[[-12  -1   3 -24   2]
 [ 28   1  -4  52  -3]
 [  2  15  14   0  19]
 [ 12  -2  -5  18  -4]
 [  4  27  22   0  33]]
|
[[-12  -1]
 [ 28   1]
 [  2  15]]

[[  6 -26  -6   9]
 [ 42  -2 -37 -10]
 [ 37   5 -32 -12]
 [  0 -51   0  21]
 [ 52   4 -45 -15]]
|
[[  6 -26]
 [ 42  -2]
 [ 37   5]]

[[-28  11  11 -53]
 [-27  13  13 -19]
 [-40  12  12 -45]]
|
[[-28  11]
 [-27  13]
 [-40  12]]

[[-34 -30 -27  -3  -9]
 [-41 -36 -33  -3 -10]
 [-48 -42 -39  -7 -14]]
|
[[-34 -30]
 [-41 -36]
 [-48 -42]]

[[-19   4 -45]
 [-10  10 -17]
 [-10  11 -16]]
|
[[-19   4]
 [-10  10]
 [-10  11]]

[[ 41 -41 -13]
 [ 12 -13 -35]
 [ 33 -22  47]]
|
[[ 41 -41]
 [ 12 -13]
 [ 33 -22]]

[[ 34  -6]
 [-16 -46]
 [-23  -8]
 [-26   0]
 [ -9  13]]
|
[[ 34  -6]
 [-16 -46]
 [-23  -8]]

[[  5 -28   3 -11]
 [ -7  55   1 -13]
 [ -1   5   5 -12]]
|
[[  5 -28]
 [ -7  55]
 [ -1   5]]

[[ -9 -43 -51   0]
 [  3 -48  -8 -14]
 [ -9  47  15 -17]
 [  2  -2  -3  24]]
|
[[ -9 -43]
 [  3 -48]
 [ -9  47]]
---
[[  7   0  27]
 [  1   1  35]
 [ 36 -23  41]
 [-30  27  24]]
|
[[ 24  27 -30]
 [ 41 -23  36]
 [ 35   1   1]
 [ 27   0   7]]

[[ 45  25]
 [  9  46]
 [ 48  -7]
 [-48  -1]]
|
[[ -1 -48]
 [ -7  48]
 [ 46   9]
 [ 25  45]]

[[  5  29   6   8  -6   7 -28 -16]
 [-27 -37  13 -18 -22  26  -8  34]
 [-21  18 -27  24 -28 -30 -30   1]
 [-12  10  41   5  10  17  17   7]
 [-30 -42  35  -3 -33  21  -8 -31]]
|
[[-31  -8  21 -33  -3  35 -42 -30]
 [  7  17  17  10   5  41  10 -12]
 [  1 -30 -30 -28  24 -27  18 -21]
 [ 34  -8  26 -22 -18  13 -37 -27]
 [-16 -28   7  -6   8   6  29   5]]

[[  5   9 -24  -3  -1 -14  18   6   3 -11   5 -11 -10  13  16  11]
 [  9  16  21 -34  18  16 -27  14   2 -29  17  -4  25  17 -35  15]
 [ 20  34 -40 -29  11 -21  25  24  10 -42  25 -28  -4  44  15  39]]
|
[[ 39  15  44  -4 -28  25 -42  10  24  25 -21  11 -29 -40  34  20]
 [ 15 -35  17  25  -4  17 -29   2  14 -27  16  18 -34  21  16   9]
 [ 11  16  13 -10 -11   5 -11   3   6  18 -14  -1  -3 -24   9   5]]

[[-11 -10]
 [ -5 -30]
 [  2  42]
 [ 33   2]
 [ 30   2]
 [ 28   1]
 [ 10  -3]
 [ 12  -1]
 [ 15   5]
 [ 18   0]]
|
[[  0  18]
 [  5  15]
 [ -1  12]
 [ -3  10]
 [  1  28]
 [  2  30]
 [  2  33]
 [ 42   2]
 [-30  -5]
 [-10 -11]]

[[ 16  17  28  13  19 -17 -25]
 [ 22   3  38  10  25 -26  -4]
 [ -4   5  -9   0  -5  15   1]
 [ -8  18 -14   5  -7  20 -21]
 [-13  22 -24   4 -13  29 -25]]
|
[[-25  29 -13   4 -24  22 -13]
 [-21  20  -7   5 -14  18  -8]
 [  1  15  -5   0  -9   5  -4]
 [ -4 -26  25  10  38   3  22]
 [-25 -17  19  13  28  17  16]]

[[-14  15   7  -9  19  -2 -19   2  14  11  18   1]
 [  9  -8  -7  -3  -4  -7   7   6   1   0  -7   6]
 [  7  -5 -15 -20   4 -50   0  45  12  10   1  52]
 [ 17 -20  -4   6 -18   1  26  -2  -9 -11 -28  -1]
 [-24  27  11 -10  30   0 -37  -1  19  13  33  -1]
 [ -5   1  14  15  -6  30   2 -27  -9 -14  -3 -27]
 [ -9   9   4  -8  13  -3 -12   4  11   9  12   3]]
|
[[  3  12   9  11   4 -12  -3  13  -8   4   9  -9]
 [-27  -3 -14  -9 -27   2  30  -6  15  14   1  -5]
 [ -1  33  13  19  -1 -37   0  30 -10  11  27 -24]
 [ -1 -28 -11  -9  -2  26   1 -18   6  -4 -20  17]
 [ 52   1  10  12  45   0 -50   4 -20 -15  -5   7]
 [  6  -7   0   1   6   7  -7  -4  -3  -7  -8   9]
 [  1  18  11  14   2 -19  -2  19  -9   7  15 -14]]
---
[[-14  21  11]
 [ -8  37 -39]
 [ 40  21 -15]
 [ 30  29  37]
 [-28 -15  12]
 [ 30 -29  31]
 [  7  41 -34]
 [ -7  39  14]
 [-28  -3 -24]]
|
[[ 30  29  37]
 [ 30 -29  31]
 [ -7  39  14]
 [-28 -15  12]
 [-14  21  11]
 [ 40  21 -15]
 [-28  -3 -24]
 [  7  41 -34]
 [ -8  37 -39]]

[[-28   7 -54   2  45  18  14   1]
 [  4 -23  -7  31   7  -9 -14 -29]
 [ 19 -12  25   6 -22 -14 -20  -8]
 [ 27 -10  52   4 -45 -15 -26  -7]
 [ 13   0  28  -8 -25  -4 -12   5]
 [-18   3 -27   5  23  13   9  -3]
 [ 16 -13  17   9 -15 -12 -18 -10]
 [ -4  22  12 -27 -13  14   6  26]]
|
[[ 27 -10  52   4 -45 -15 -26  -7]
 [ 13   0  28  -8 -25  -4 -12   5]
 [ 19 -12  25   6 -22 -14 -20  -8]
 [ 16 -13  17   9 -15 -12 -18 -10]
 [ -4  22  12 -27 -13  14   6  26]
 [  4 -23  -7  31   7  -9 -14 -29]
 [-18   3 -27   5  23  13   9  -3]
 [-28   7 -54   2  45  18  14   1]]

[[ -5   3  13  13  -4  38   1 -34  -6 -12  -2]
 [ -7   5   7   2   2   7  -5  -6   1  -1   4]
 [ -5   4  10   9  -2  21  -1 -18  -4  -9   0]
 [  4  -2  -8 -11   3 -23  -1  20   7   6   2]
 [ 14 -19  -4   5 -16   1  28  -1  -7  -8 -29]]
|
[[ -5   3  13  13  -4  38   1 -34  -6 -12  -2]
 [ -5   4  10   9  -2  21  -1 -18  -4  -9   0]
 [ -7   5   7   2   2   7  -5  -6   1  -1   4]
 [ 14 -19  -4   5 -16   1  28  -1  -7  -8 -29]
 [  4  -2  -8 -11   3 -23  -1  20   7   6   2]]

[[ -7 -30  39  13  -1 -21]
 [-15  15  12 -40 -22 -20]
 [ 20 -25  16 -20 -37  -5]
 [ 20   5 -18   7 -11 -46]
 [ 19 -23  13 -21 -39  -6]
 [ 21  -8  35  20 -29  -7]
 [-25 -14  18   8   3 -42]
 [ 17 -39  26 -21   2 -12]
 [  4 -32  40  11 -11 -12]]
|
[[  4 -32  40  11 -11 -12]
 [ -7 -30  39  13  -1 -21]
 [ 21  -8  35  20 -29  -7]
 [ 17 -39  26 -21   2 -12]
 [-25 -14  18   8   3 -42]
 [ 20 -25  16 -20 -37  -5]
 [ 19 -23  13 -21 -39  -6]
 [-15  15  12 -40 -22 -20]
 [ 20   5 -18   7 -11 -46]]

[[ 0  1 27 31]
 [18 39  6  0]
 [ 1  2 30 27]]
|
[[ 1  2 30 27]
 [ 0  1 27 31]
 [18 39  6  0]]

[[  4 -26 -17  13  -3 -26]
 [-13 -53  52  -5  -2 -11]]
|
[[-13 -53  52  -5  -2 -11]
 [  4 -26 -17  13  -3 -26]]

[[-35   0  -7]
 [-28  51  -9]
 [ -1   7   7]
 [-21  23  50]
 [  4 -36  15]]
|
[[-21  23  50]
 [  4 -36  15]
 [ -1   7   7]
 [-35   0  -7]
 [-28  51  -9]]

[[ 13  31  11  10 -18  23  26  -2]
 [  1  17  21  -2  -8  -1   2 -22]
 [ -3   7 -15  -8 -27 -19  -3  17]
 [-35 -24  -6   3   4  14 -13   1]
 [ 49  16  10 -13 -28   9 -10   8]
 [-20   3  13  -3  27 -19   2  10]]
|
[[  1  17  21  -2  -8  -1   2 -22]
 [-20   3  13  -3  27 -19   2  10]
 [ 13  31  11  10 -18  23  26  -2]
 [ 49  16  10 -13 -28   9 -10   8]
 [-35 -24  -6   3   4  14 -13   1]
 [ -3   7 -15  -8 -27 -19  -3  17]]

[[  1  -5  -5  13  -4]
 [  5   5  -7   9  -4]
 [-13  11  -3  -3  -6]
 [ -7   6 -20  -1  -8]
 [ -7   3 -11  -2  -5]
 [-10  -4   6  -4   0]
 [  3   7   0  -1  13]
 [  6  -2 -10  -2  12]
 [ -6   5  -2 -15   8]
 [  0 -15  -9 -12   5]
 [  4 -15   9  -5  14]
 [-41  13 -18  54 -24]]
|
[[  4 -15   9  -5  14]
 [-10  -4   6  -4   0]
 [  3   7   0  -1  13]
 [ -6   5  -2 -15   8]
 [-13  11  -3  -3  -6]
 [  1  -5  -5  13  -4]
 [  5   5  -7   9  -4]
 [  0 -15  -9 -12   5]
 [  6  -2 -10  -2  12]
 [ -7   3 -11  -2  -5]
 [-41  13 -18  54 -24]
 [ -7   6 -20  -1  -8]]
